Each row of numbers belongs to one of the nodes below and depends on some of the facts about them. Some rows are named. Which node is each other row?

Facts:
<1007> Φ:stono σ:nagro γ:b
<100> Φ:tegre σ:bizo γ:b
<1022> Φ:tegre σ:bizo β:<1451>, <1177>, <1388>, <412>, <1124>, <753>, <1447>, <763> γ:a
<1024> Φ:tegre σ:tigorer γ:b
<1027> Φ:stono σ:bizo β:<246>, <833> γ:b
<1038> Φ:stono σ:droflo γ:a
<103> Φ:nadrel σ:nagro β:<1192> γ:a
<1054> Φ:tonik σ:droflo γ:a
<105> Φ:zuzel σ:bizo γ:a
<107> Φ:tegre σ:nagro γ:a
<10> Φ:nadrel σ:tigorer γ:b
<1124> Φ:zuzel σ:bizo γ:a
<1134> Φ:nadrel σ:droflo γ:b
<1152> Φ:stono σ:bizo β:<848> γ:a
<1153> Φ:tegre σ:droflo γ:a
<116> Φ:stono σ:trotin γ:a
<1172> Φ:zuzel σ:bizo γ:a
<1177> Φ:stono σ:trotin γ:b
<1179> Φ:tonik σ:nagro β:<412>, <397>, <930>, <753>, <116> γ:a
<1189> Φ:tegre σ:drusos γ:b
<1192> Φ:zuzel σ:tigorer γ:a
<1199> Φ:nadrel σ:nagro γ:b
<1222> Φ:stono σ:tigorer γ:a
<122> Φ:zuzel σ:droflo γ:a
<1234> Φ:tonik σ:bizo γ:b
<1237> Φ:stono σ:bizo β:<563>, <205> γ:a
<1256> Φ:tegre σ:nagro γ:a
<1269> Φ:nadrel σ:drusos γ:a
<1280> Φ:tobrol σ:droflo β:<310> γ:a
<1307> Φ:tonik σ:tigorer γ:a
<1318> Φ:tobrol σ:droflo γ:a
<1328> Φ:stono σ:brakas γ:a
<1333> Φ:nadrel σ:drusos β:<1038>, <1328>, <303>, <1447> γ:b
<1353> Φ:tegre σ:droflo β:<116> γ:b
<1362> Φ:tegre σ:bizo β:<1199> γ:a
<1388> Φ:tonik σ:bizo γ:a
<140> Φ:tegre σ:bizo γ:a
<1418> Φ:nadrel σ:droflo γ:a
<1421> Φ:stono σ:nagro γ:a
<142> Φ:tonik σ:droflo γ:b
<1435> Φ:tobrol σ:droflo β:<56>, <1318>, <676> γ:a
<1446> Φ:stono σ:nagro γ:a
<1447> Φ:stono σ:nagro γ:a
<1449> Φ:tonik σ:nagro γ:a
<1451> Φ:tobrol σ:brakas γ:b
<149> Φ:tegre σ:droflo γ:b
<155> Φ:tegre σ:bizo γ:a
<174> Φ:nadrel σ:bizo γ:b
<181> Φ:stono σ:drusos β:<1234>, <763> γ:b
<192> Φ:tonik σ:bizo γ:a
<205> Φ:zuzel σ:trotin γ:b
<214> Φ:stono σ:bizo γ:a
<217> Φ:tobrol σ:droflo γ:a
<219> Φ:tegre σ:drusos β:<1189>, <368> γ:a
<228> Φ:tegre σ:drusos β:<661>, <116> γ:b
<229> Φ:zuzel σ:trotin γ:a
<246> Φ:zuzel σ:nagro γ:a
<269> Φ:nadrel σ:nagro γ:b
<271> Φ:tegre σ:trotin γ:b
<277> Φ:nadrel σ:tigorer β:<122>, <461>, <1134> γ:a
<27> Φ:stono σ:tigorer β:<598>, <1024>, <542> γ:a
<280> Φ:nadrel σ:trotin γ:a
<282> Φ:nadrel σ:bizo β:<547>, <948> γ:b
<299> Φ:stono σ:nagro γ:a
<303> Φ:tonik σ:droflo γ:b
<310> Φ:zuzel σ:bizo γ:a
<314> Φ:stono σ:bizo β:<1418> γ:a
<316> Φ:tobrol σ:droflo γ:a
<318> Φ:stono σ:bizo γ:b
<324> Φ:tobrol σ:trotin γ:b
<32> Φ:tegre σ:tigorer γ:a
<350> Φ:tobrol σ:bizo β:<1328> γ:a
<351> Φ:tobrol σ:droflo β:<848>, <652>, <214>, <1418> γ:b
<368> Φ:nadrel σ:drusos γ:a
<36> Φ:tegre σ:bizo γ:b
<397> Φ:stono σ:drusos γ:a
<409> Φ:zuzel σ:brakas β:<324>, <269>, <469> γ:a
<412> Φ:tobrol σ:trotin γ:b
<416> Φ:tobrol σ:bizo β:<412>, <563> γ:a
<42> Φ:tegre σ:trotin γ:a
<432> Φ:stono σ:bizo γ:a
<440> Φ:nadrel σ:drusos β:<324>, <1418> γ:a
<454> Φ:tegre σ:nagro β:<155>, <1024>, <1124> γ:b
<461> Φ:tonik σ:nagro γ:a
<469> Φ:tegre σ:nagro γ:a
<471> Φ:tobrol σ:tigorer γ:b
<499> Φ:tegre σ:nagro β:<1038> γ:a
<506> Φ:tonik σ:bizo γ:a
<507> Φ:stono σ:brakas β:<598> γ:b
<524> Φ:nadrel σ:trotin β:<1318> γ:b
<526> Φ:zuzel σ:nagro β:<506>, <899>, <1256> γ:a
<537> Φ:tobrol σ:droflo γ:b
<542> Φ:tegre σ:trotin γ:a
<547> Φ:tobrol σ:trotin γ:a
<563> Φ:tegre σ:bizo γ:a
<56> Φ:tobrol σ:brakas γ:a
<57> Φ:tegre σ:nagro γ:b
<598> Φ:tobrol σ:nagro γ:b
<5> Φ:tonik σ:trotin β:<149>, <310>, <432> γ:a
<623> Φ:tonik σ:bizo γ:b
<651> Φ:zuzel σ:droflo γ:b
<652> Φ:tonik σ:droflo γ:a
<656> Φ:stono σ:nagro γ:b
<661> Φ:nadrel σ:bizo γ:a
<673> Φ:tegre σ:droflo γ:b
<676> Φ:zuzel σ:drusos γ:a
<684> Φ:tobrol σ:bizo γ:a
<689> Φ:tonik σ:bizo β:<842> γ:a
<698> Φ:nadrel σ:droflo γ:b
<6> Φ:tobrol σ:brakas β:<310>, <1446>, <761>, <36>, <676> γ:b
<701> Φ:zuzel σ:bizo β:<397>, <1256>, <698> γ:b
<702> Φ:zuzel σ:drusos γ:a
<734> Φ:tegre σ:droflo β:<537>, <174>, <461> γ:a
<735> Φ:stono σ:droflo γ:b
<743> Φ:stono σ:bizo β:<1038> γ:a
<753> Φ:zuzel σ:tigorer γ:b
<761> Φ:tegre σ:nagro γ:b
<763> Φ:zuzel σ:nagro γ:b
<76> Φ:zuzel σ:tigorer γ:a
<799> Φ:tonik σ:trotin γ:a
<833> Φ:tonik σ:droflo γ:a
<842> Φ:tegre σ:drusos γ:a
<846> Φ:tonik σ:brakas γ:a
<848> Φ:tobrol σ:tigorer γ:a
<854> Φ:tobrol σ:droflo γ:a
<871> Φ:stono σ:bizo γ:b
<881> Φ:tegre σ:bizo β:<883>, <36>, <854> γ:b
<883> Φ:tegre σ:bizo γ:a
<899> Φ:zuzel σ:bizo γ:a
<930> Φ:tobrol σ:droflo γ:a
<944> Φ:tegre σ:drusos β:<318>, <56>, <1421>, <1172>, <753>, <1007> γ:a
<948> Φ:zuzel σ:trotin γ:a
<966> Φ:tegre σ:brakas γ:a
<970> Φ:tobrol σ:nagro β:<214>, <217>, <854> γ:a
<982> Φ:stono σ:brakas β:<656> γ:a
<994> Φ:stono σ:nagro γ:b

Named rows:
<524>: 271,-376,137,34,268,-277,-269,-213,405,44,-440,345,-138,220,251,-225,-3,-71,-83,-51,-136,61,-323,97,214,-230,137,21,-309,136,228,-31,-189,-239,-370,-118
<842>: 65,151,79,148,-132,92,209,-20,-218,32,144,-207,-20,43,233,125,6,-155,39,159,-60,50,-57,64,-354,-96,108,124,-27,-292,-189,-60,36,62,274,-120
<214>: 119,235,-44,-147,-508,151,166,95,-389,-145,223,19,180,-304,97,400,-186,-182,135,71,137,-45,140,285,-118,-34,-3,-127,-151,-5,-147,6,155,429,4,-51
<506>: -53,257,-260,79,-25,-9,187,230,-169,-278,308,-140,111,-101,-132,-125,-1,94,185,102,-85,-49,69,-93,156,-4,-38,-6,-13,-283,-55,-187,214,167,-34,-48
<440>: 1,-360,390,-22,-212,345,-64,175,-351,176,-112,-386,-51,266,116,105,-71,-115,-151,-125,-388,21,82,184,157,-434,-66,250,-221,-174,-136,-95,88,-341,-30,-281
<228>: -130,-346,495,122,305,-182,-298,-158,496,268,-210,-26,-160,237,52,-403,-56,165,-169,-306,-30,-47,-418,-160,-50,71,84,-72,81,246,217,76,-361,-325,66,95
<1038>: -9,144,-316,116,-43,345,415,-250,-71,-407,235,-94,-28,4,185,143,49,28,-51,144,288,-7,216,-95,-175,-6,-184,50,84,-129,-14,62,137,435,207,-139
<155>: 39,175,-217,101,46,86,110,44,-116,-101,252,-185,31,-82,-179,-40,59,18,113,46,-4,44,95,-164,-119,207,-39,51,242,-162,-108,-173,173,44,211,100
<970>: -132,35,179,-243,-178,64,-38,193,-324,364,-176,-304,-56,-46,-176,194,-210,-280,10,34,-294,80,240,300,190,149,24,-42,-136,-112,57,-273,-5,-408,-196,-24
<219>: -129,42,376,-31,-54,227,38,35,-222,306,-35,-414,-76,192,6,-37,-122,-64,-76,-88,-241,-6,-20,100,-114,59,-76,-6,-112,-289,-18,-45,-131,-390,142,-101
<142>: -97,-272,223,16,47,-276,43,101,382,146,19,404,107,44,140,-315,233,272,-67,25,-64,-253,-207,-73,278,-116,163,12,-101,178,-29,177,-191,138,-137,15
<499>: -56,149,70,15,-12,167,93,-29,-44,171,17,-437,-75,27,-297,-114,-80,38,46,-56,-164,-2,152,-46,99,162,-158,12,183,-204,-62,-144,-45,-351,67,-10
<412>: 187,-198,-234,247,504,-311,16,-219,629,-239,-48,367,-217,12,200,-426,282,100,1,173,228,91,-222,-309,-344,-165,243,121,197,243,131,63,-244,277,190,-101
<871>: 12,-256,198,18,-172,-264,-271,5,298,109,-1,229,122,-212,-40,-71,19,132,20,-263,231,-141,-175,-108,94,-28,77,-203,-60,401,73,269,-98,225,-103,149
<1446>: 153,520,-363,-16,-255,-28,161,-109,-177,-285,-191,32,-21,-239,116,273,-524,-257,80,109,216,35,-23,352,-112,188,-81,-309,-316,60,161,-357,116,138,-267,-46
<1269>: 152,-122,44,46,-18,139,56,66,-301,-137,-13,-224,-28,299,204,63,63,-94,-72,77,-265,166,-49,33,11,-326,47,258,-234,-320,9,-190,179,-111,4,-182
<1179>: -240,206,43,89,364,76,33,-14,126,-220,-217,-622,-210,199,-372,-390,-281,270,-19,-194,-259,-189,30,-305,559,363,-279,-148,-3,-302,282,-355,-49,-544,-317,-156
<116>: 96,267,-387,229,123,226,343,-399,5,-478,86,-215,-116,-2,274,78,-45,24,-56,163,210,14,115,-110,-265,-88,-121,-27,119,-89,76,-113,13,365,184,-323

Rows to name:
No name comes twice in this set of rows, the named rows included.
-14,-94,-111,100,208,-454,-128,192,429,-160,129,282,49,-73,-63,-467,250,230,146,-45,67,-85,-302,-336,161,-28,223,-46,150,128,19,55,-44,262,-55,121 => <1234>
-26,137,-368,90,344,-10,265,-287,8,-388,-31,-26,-120,183,43,2,162,-67,36,136,39,131,196,-268,-94,87,-72,93,231,-331,39,-109,48,0,72,-74 => <930>
66,451,-415,96,107,3,214,-177,21,-483,-125,-171,-135,-159,26,47,-318,-31,10,7,207,-22,63,-44,-138,234,-161,-220,-34,-18,263,-293,39,155,-160,-181 => <1421>
262,-437,-113,106,182,-151,-95,-149,460,-169,-103,413,0,139,98,-225,417,118,-51,81,42,71,-210,-252,127,-269,190,182,69,177,24,150,30,220,-33,-21 => <698>
33,171,-213,-118,-221,54,188,347,-274,111,226,73,30,-129,34,300,127,-210,151,334,-95,117,346,306,-160,-184,61,215,-16,-84,-285,29,303,177,83,19 => <848>
-137,352,69,-160,15,32,94,-83,-159,96,-295,-258,-70,203,206,-29,-482,-85,-65,77,-242,-192,-24,309,368,157,-60,-116,-483,-252,164,-444,-89,-453,-389,-249 => <5>
-127,226,258,82,356,43,-152,-320,-120,-15,-477,-524,-219,326,-100,-141,-520,-89,-171,-183,-150,3,-213,-61,105,419,-144,-279,-31,-212,359,-434,-209,-746,-159,-135 => <944>
-230,-28,342,-246,-189,333,138,-69,-216,401,94,-338,83,174,-72,92,62,44,-85,-21,-215,-126,199,63,189,129,-157,133,19,-206,-119,81,8,-390,151,73 => <734>
105,-226,269,77,5,-254,-88,21,296,351,170,351,-15,-83,280,-240,170,-24,-78,26,108,57,-446,61,-356,-218,226,-6,16,279,-7,248,-242,288,217,5 => <1189>
-212,-85,231,-124,-8,299,-41,-146,-245,210,-173,-454,-128,-41,-339,0,-230,-26,77,-125,-30,2,337,8,115,222,-146,-66,94,-40,90,-71,-52,-485,-14,-53 => <526>

The same nodes again, as new rows of numbers:
Named rows:
<966>: -14,99,-65,-149,-66,50,69,-26,58,-24,-42,-33,-29,49,64,9,-48,85,20,-120,-96,-20,109,9,119,-37,83,-286
<689>: -31,108,-94,-15,-74,56,58,7,84,-36,-89,-13,4,67,43,121,37,-23,27,-130,-60,0,141,-63,72,4,113,-336
<432>: 18,75,-6,-159,-37,-264,-28,12,70,-49,134,33,6,40,49,55,-55,-23,57,-198,-133,-55,79,169,94,-21,71,-319
<155>: 136,92,-42,-113,-81,111,96,36,62,-61,69,14,-103,26,40,13,-79,46,-84,-59,-105,-88,84,57,-29,-67,74,-234
<970>: -172,86,-77,-31,-42,-10,34,-61,68,3,-251,-5,76,68,43,122,73,-37,154,-203,-77,106,126,16,213,22,119,-358
<181>: -11,60,-73,100,-101,262,98,179,40,-11,-338,-113,-90,-35,28,113,-70,-77,-62,-36,-48,107,186,87,65,66,150,-264
<214>: 58,105,-20,-251,-46,-383,7,-51,95,-74,182,52,32,99,102,12,-48,145,48,-189,-121,-39,142,66,92,-46,96,-281
<507>: 38,90,-72,-65,-69,202,69,69,66,27,-164,-130,-38,20,80,34,-44,29,-69,-102,-22,53,199,-34,109,40,110,-293
<1027>: -2,85,-84,-22,-55,144,80,66,93,-5,-189,-52,-3,7,83,108,-14,-18,-42,-105,7,101,243,6,127,30,118,-326
<1307>: 47,92,-69,-61,-82,-138,81,29,70,-95,-29,24,8,103,44,103,26,4,39,-129,-88,6,127,5,24,5,124,-273
<205>: 237,92,-55,-88,-55,50,57,107,80,-33,58,-20,-67,62,74,-17,-77,-15,-142,-123,-42,-89,170,70,-18,52,95,-223
<673>: 51,99,-55,-119,-62,19,71,35,68,-13,-77,7,-39,-3,91,19,-66,56,-52,-102,-28,93,231,71,69,-12,96,-239
<303>: 207,96,-57,-46,-91,18,59,121,54,-31,78,-90,-70,33,60,-17,-66,-44,-209,-90,-45,-53,192,39,-52,66,90,-194
<76>: 42,94,-70,-73,-80,-142,77,28,73,-85,-76,59,-20,93,62,88,26,33,42,-137,-84,-19,119,30,29,1,114,-279
<854>: 11,103,2,-206,-34,-421,-27,-34,73,-56,213,11,31,82,56,-11,-28,25,52,-220,-153,-36,111,160,92,-10,79,-283
<192>: 40,103,-73,-69,-75,-51,63,25,81,-45,-29,-11,2,86,50,78,20,-14,12,-152,-77,-51,126,-23,36,7,107,-294
<848>: 71,122,-47,-214,-67,-427,62,-30,78,-101,216,78,26,136,85,23,6,157,62,-165,-118,1,171,84,40,-34,131,-253
<1024>: 205,86,-30,-139,-83,11,117,98,59,-86,69,20,-92,34,72,-20,-103,96,-165,-54,-57,-3,195,153,-34,-21,100,-162

Which node is each row?
No name comes twice in this set of rows, the named rows included.
-208,52,-40,105,-35,75,-21,41,43,28,-208,-10,13,-38,-60,141,27,-281,122,-175,-97,10,36,187,104,56,63,-374 => <1435>
-204,45,-31,68,9,199,-64,66,56,79,-357,-82,60,-40,-16,102,-17,-259,99,-228,-53,110,143,204,270,108,89,-351 => <6>
-37,93,-92,95,-119,300,130,169,62,-14,-514,-24,-97,-15,-33,102,14,-102,-59,-100,-27,110,183,53,57,100,150,-249 => <1333>
-4,115,-36,-178,-44,-356,9,-52,81,-47,181,25,32,82,77,22,-5,38,20,-192,-130,-38,123,76,78,2,92,-293 => <217>
322,81,-21,-78,-62,191,60,156,59,-39,269,-64,-133,37,13,-36,-144,-57,-268,-77,-86,-148,133,167,-126,41,75,-167 => <412>
221,83,-14,-104,-73,26,61,96,53,-71,221,-35,-93,49,45,18,-104,26,-138,-84,-117,-177,54,112,-78,-29,73,-225 => <116>
46,79,10,-113,-36,-278,-32,38,34,-50,187,-1,-24,19,17,-8,-83,-103,15,-182,-182,-102,48,214,35,20,54,-256 => <1318>
229,90,-39,-27,-67,278,42,133,34,-4,56,-141,-124,19,41,-51,-118,-60,-224,-90,-85,-116,124,117,-27,62,79,-162 => <1451>
144,110,-44,-100,-93,18,71,41,82,-48,-18,63,-88,53,0,-16,-41,-27,-72,-158,-113,-120,54,85,-48,13,64,-229 => <661>
138,95,-19,-168,-70,35,90,28,43,-52,45,-14,-90,61,73,-42,-84,92,-67,-101,-125,-88,73,92,0,-70,80,-204 => <1256>
-13,80,-4,-207,-18,-272,-8,-29,84,-39,98,84,7,33,33,36,-69,50,65,-197,-140,-25,80,197,131,-49,60,-294 => <883>
133,92,-44,-153,-62,22,91,7,84,-53,79,44,-67,61,54,37,-63,99,-64,-76,-96,-66,108,57,-8,-67,80,-247 => <542>
121,111,-60,-151,-63,-106,62,-20,97,-65,182,8,-11,99,52,34,-5,96,-9,-135,-106,-53,137,21,25,-27,104,-264 => <547>

